Below are the code and all the weights of a small trained network. Each question names an input and a class and asks about switching units off, where a switched-off unit gives its printed mean instead of its output.

import numpy as np


def w(rows, s, z=0):
    codes = np.array(rows[::2]) - 128.0
    scale = np.full(codes.shape[1], s)
    scale[-1] = z or s
    return codes * scale


def f(y):
    return y / 2 * (1 + np.tanh(0.7978845608 * (y + 0.044715 * y**3)))


def log_softmax(a):
    a = a - a.max(-1, keepdims=True)
    return a - np.log(np.exp(a).sum(-1, keepdims=True))


def net(x, mask):
    res = np.array(x, float).reshape(1, 7) / 4 @ E
    y = f(res @ A[0][:, :-1].T + A[0][:, -1])
    res = res + np.where(mask, y, B[0][:, -1]) @ B[0][:, :-1]
    return log_softmax(res[-1] @ U[:, :-1].T + U[:, -1])


A, B = {}, {}
E = w([
[134,184,202,114,166,54,109,143,75,210],'x0',
[132,118,116,140,137,126,183,157,51,136],'x1',
[185,104,155,64,114,180,111,175,154,67],'x2',
[162,130,132,191,128,123,118,156,157,154],'x3',
[175,141,112,179,125,116,61,62,128,127],'x4',
[100,112,37,102,140,165,89,254,83,81],'x5',
[13,107,119,148,102,132,216,156,240,174],'x6',
],0.0054)
A[0] = w([
[102,148,165,105,147,105,147,87,87,135,134],'N1',
[91,124,108,143,127,123,131,232,84,157,165],'N2',
[244,129,124,155,128,125,6,102,105,71,101],'N3',
[128,119,116,147,110,145,156,106,170,155,169],'N4',
[130,132,144,102,146,150,143,176,140,62,120],'N5',
[122,118,116,98,108,139,132,145,147,94,140],'N6',
[134,134,117,129,120,134,142,146,117,118,172],'N7',
[136,124,106,135,108,145,150,111,86,154,212],'N8',
[134,133,200,164,116,109,162,124,224,214,87],'N9',
[80,119,94,147,132,139,108,100,187,90,66],'N10',
[121,119,144,122,134,132,129,143,138,89,124],'N11',
[131,147,210,63,140,90,79,74,74,197,45],'N12',
[149,129,136,55,120,159,131,193,169,53,133],'N13',
[77,113,55,101,114,154,104,107,169,80,66],'N14',
[97,124,122,154,124,132,146,89,225,141,207],'N15',
[182,139,161,116,137,104,55,89,83,132,252],'N16',
[68,139,96,165,145,106,103,216,81,162,135],'N17',
[109,123,145,137,127,116,152,118,172,146,143],'N18',
[146,128,117,89,125,145,151,214,128,100,196],'N19',
[80,131,132,165,135,123,150,80,237,118,202],'N20',
[128,124,118,189,130,135,224,68,65,84,108],'N21',
[149,127,129,186,126,122,173,77,81,149,158],'N22',
[99,140,137,119,124,123,135,133,148,158,126],'N23',
[133,116,139,98,131,140,136,168,135,78,149],'N24',
],0.011,0.0015)
B[0] = w([
[131,128,150,104,128,71,136,105,110,120,165],'N1',
[110,142,104,138,149,104,149,211,90,150,202],'N2',
[165,167,75,146,152,254,53,122,126,150,253],'N3',
[139,114,134,168,99,116,123,102,124,150,164],'N4',
[121,105,139,113,142,134,139,150,169,104,177],'N5',
[121,120,112,114,119,120,120,138,166,102,162],'N6',
[136,112,114,122,123,111,119,154,131,130,141],'N7',
[146,120,116,100,115,127,133,128,101,144,145],'N8',
[185,131,200,154,171,129,138,149,168,184,218],'N9',
[73,146,117,159,111,113,121,88,123,100,172],'N10',
[123,130,124,126,140,117,121,132,160,110,141],'N11',
[77,166,208,71,91,82,99,120,107,86,213],'N12',
[130,80,137,112,154,145,144,136,195,79,221],'N13',
[66,132,83,123,99,128,131,104,128,74,193],'N14',
[110,140,145,212,113,119,133,78,146,147,211],'N15',
[137,178,139,85,134,163,43,108,130,115,218],'N16',
[105,175,123,142,146,116,148,185,68,150,194],'N17',
[139,127,133,158,143,115,126,117,148,153,163],'N18',
[119,80,131,110,111,134,152,197,147,112,204],'N19',
[113,152,134,216,116,97,120,69,173,140,223],'N20',
[174,106,63,88,172,94,166,63,109,130,163],'N21',
[176,91,118,76,120,123,145,97,115,123,166],'N22',
[146,131,126,162,146,108,125,144,136,130,147],'N23',
[122,106,141,122,144,135,131,148,161,107,172],'N24',
],0.025,0.0074)
U = w([
[89,145,85,122,166,90,187,236,41,167,169],'0',
[200,49,72,59,148,80,189,77,63,142,160],'1',
[107,3,107,87,146,151,165,199,189,57,167],'2',
[172,127,203,183,138,85,154,105,176,219,115],'3',
[127,80,95,137,54,153,134,158,96,142,6],'4',
[181,173,88,102,163,224,46,124,114,131,156],'5',
[49,139,71,182,50,103,140,78,149,101,61],'6',
[107,162,209,47,91,76,99,107,87,83,132],'7',
],0.0053,0.0012)

Each question gives the input, the list of numbers given to net, and the class t.
The units are the neurons (one row each of A and B). Each row of codes is followed by its name. A weight is (code - 128) times the scale printed after its matrix; where a second scale follows, it is the last column's (A, B and U).
mask holds one flag per neuron, in row order. A switched-off neuron (its flag False) gives its mean, the last column of its row in B, instead of its output. The means were averaged over made-up inputs and are rounded, as every weight is.
A unit's drop is (log p(t) with every unit on - log p(t) with that unit switched off) / (log p(t) with every unit on - log p(t) with every unit switched off).
The circuit of an input: a set's keep is (log p(t) with only the set's units on - log p(t) with every unit switched off) / (log p(t) with every unit on - log p(t) with every unit switched off). Starting from the 12 units with the biggest drops (on a tie, the unit counted first), units are removed one at a time, each time the one whose removal leaves the highest keep (on an exact tie, the one counted first), for as long as the keep stays at least 0.8.
units of the circuit, in order: the units of the circuit, biggest drop first
top k neurons: the k neurons with the biggest drops, biggest first
drop of u: that unit's drop, to one decimal
input [1,-2,0,7,-4,3,3], class 0: top 2 neurons	(N2 N17)
input [-4,8,0,-2,7,7,1], class 0: units of the circuit, in order	(N17 N2)
input [0,-5,6,6,-3,1,4], class 2: units of the circuit, in order	(N13)
input [7,-6,0,-2,8,-8,0], class 7: top 2 neurons	(N12 N16)
input [7,8,-1,3,-6,-6,1], class 7: top 4 neurons	(N12 N20 N15 N1)
input [6,-3,-4,7,-7,1,-3], class 0: top 2 neurons	(N17 N2)
input [2,7,-4,4,3,0,3], class 0: units of the circuit, in order	(N17 N20)
input [1,7,4,0,-4,4,1], class 2: top 3 neurons	(N13 N19 N5)
input [-6,-8,5,2,-2,5,8], class 6: top 2 neurons	(N20 N15)
input [-3,-3,-6,8,7,-8,-3], class 5: top 2 neurons	(N3 N16)
input [-5,-3,2,4,3,0,5], class 6: top 2 neurons	(N14 N10)
input [8,5,4,3,-8,5,7], class 0: drop of N17	0.2
input [7,6,-6,-8,6,-6,-2], class 7: drop of N12	1.1
input [0,-1,-1,-7,-6,0,2], class 2: drop of N15	0.1
input [2,6,-7,1,-1,2,-2], class 0: units of the circuit, in order	(N17)
input [-5,-3,7,5,-3,-4,3], class 3: drop of N9	0.8
